Below is a small trained network, with its code and all its weights. Each question gives an input and a class and asks what happens when units are switched off, that is, made to give their printed mean instead of their output.

import numpy as np


def w(rows, s, z=0):
    codes = np.array(rows[::2]) - 128.0
    scale = np.full(codes.shape[1], s)
    scale[-1] = z or s
    return codes * scale


def f(y):
    return np.maximum(y, 0)


def log_softmax(a):
    a = a - a.max(-1, keepdims=True)
    return a - np.log(np.exp(a).sum(-1, keepdims=True))


def net(x, mask):
    res = np.array(x, float).reshape(1, 7) / 4 @ E
    y = f(res @ A[0][:, :-1].T + A[0][:, -1])
    res = res + np.where(mask, y, B[0][:, -1]) @ B[0][:, :-1]
    return log_softmax(res[-1] @ U[:, :-1].T + U[:, -1])


A, B = {}, {}
E = w([
[41,221,149],'x0',
[95,102,3],'x1',
[44,13,131],'x2',
[115,185,194],'x3',
[134,45,165],'x4',
[206,87,11],'x5',
[167,9,186],'x6',
],0.0069)
A[0] = w([
[83,49,73,124],'n0',
[74,254,230,176],'n1',
[218,204,41,119],'n2',
[179,113,180,255],'n3',
[60,151,117,69],'n4',
[253,42,166,115],'n5',
],0.009,0.0085)
B[0] = w([
[93,128,207,180],'n0',
[246,47,195,250],'n1',
[210,192,63,196],'n2',
[242,19,36,226],'n3',
[44,56,130,141],'n4',
[77,2,71,197],'n5',
],0.0082,0.012)
U = w([
[120,189,188,32],'0',
[124,130,197,156],'1',
[175,53,77,121],'2',
[249,102,180,206],'3',
[170,158,20,200],'4',
[91,254,204,2],'5',
[77,108,201,129],'6',
[37,42,92,103],'7',
],0.012,0.0092)

Each question gives the input, the list of numbers given to net, and the class t.
The units are the neurons (one row each of A and B). Each row of codes is followed by its name. A weight is (code - 128) times the scale printed after its matrix; where a second scale follows, it is the last column's (A, B and U).
mask holds one flag per neuron, in row order. A switched-off neuron (its flag False) gives its mean, the last column of its row in B, instead of its output. The means were averaged over made-up inputs and are rounded, as every weight is.
A unit's drop is (log p(t) with every unit on - log p(t) with that unit switched off) / (log p(t) with every unit on - log p(t) with every unit switched off).
The circuit of an input: a set's keep is (log p(t) with only the set's units on - log p(t) with every unit switched off) / (log p(t) with every unit on - log p(t) with every unit switched off). Starting from all 6 units, units are removed one at a time, each time the one whose removal leaves the highest keep (on an exact tie, the one counted first), for as long as the keep stays at least 0.8.
circuit, biggest first: the units of the circuit, biggest drop first
most important unit: the unit with the biggest drop
top k neurons: the k neurons with the biggest drops, biggest first
drop when u is switched off: that unit's drop, to one decimal
input [-7,1,1,6,-8,-1,5], class 2: circuit, biggest first	(n1 n5)
input [-6,-1,4,-4,-3,0,0], class 7: most important unit	n1
input [2,-7,0,-8,3,5,1], class 2: circuit, biggest first	(n5 n1)
input [-6,7,4,-6,7,-7,2], class 7: circuit, biggest first	(n1 n0)
input [6,6,8,1,1,-1,7], class 6: circuit, biggest first	(n0 n3)
input [0,5,-4,-8,4,1,-1], class 4: circuit, biggest first	(n1 n2)
input [-2,-4,1,7,-7,2,6], class 2: top 2 neurons	(n5 n3)
input [2,3,-8,-8,0,-4,3], class 4: top 3 neurons	(n1 n0 n2)
input [6,6,1,1,-3,-6,-5], class 1: top 4 neurons	(n3 n4 n1 n2)
input [5,-3,8,-8,-6,1,-2], class 7: top 3 neurons	(n1 n2 n4)
input [-2,-2,3,-3,-1,-6,8], class 7: top 3 neurons	(n1 n5 n2)
input [-6,3,3,-4,4,1,3], class 7: top 2 neurons	(n1 n5)
input [-7,2,5,8,6,-8,7], class 2: top 2 neurons	(n3 n4)
input [-7,6,-8,8,6,5,-7], class 4: top 2 neurons	(n1 n2)
input [2,6,7,0,-6,0,-5], class 7: most important unit	n4
input [4,4,0,-8,7,-1,4], class 7: top 2 neurons	(n1 n2)
input [5,4,-7,5,8,6,8], class 2: top 2 neurons	(n5 n1)
input [-1,-2,-4,-7,6,0,5], class 2: top 2 neurons	(n5 n3)
input [-6,-4,3,6,-1,7,-3], class 2: top 2 neurons	(n5 n1)
input [-7,-2,8,-8,-1,2,1], class 7: top 4 neurons	(n1 n5 n0 n2)
input [1,4,-3,-8,5,8,-3], class 4: drop when n2 is switched off	0.2
input [0,5,-8,1,-2,4,8], class 4: drop when n1 is switched off	0.5
input [-7,0,-3,-3,4,-8,5], class 2: drop when n5 is switched off	0.2
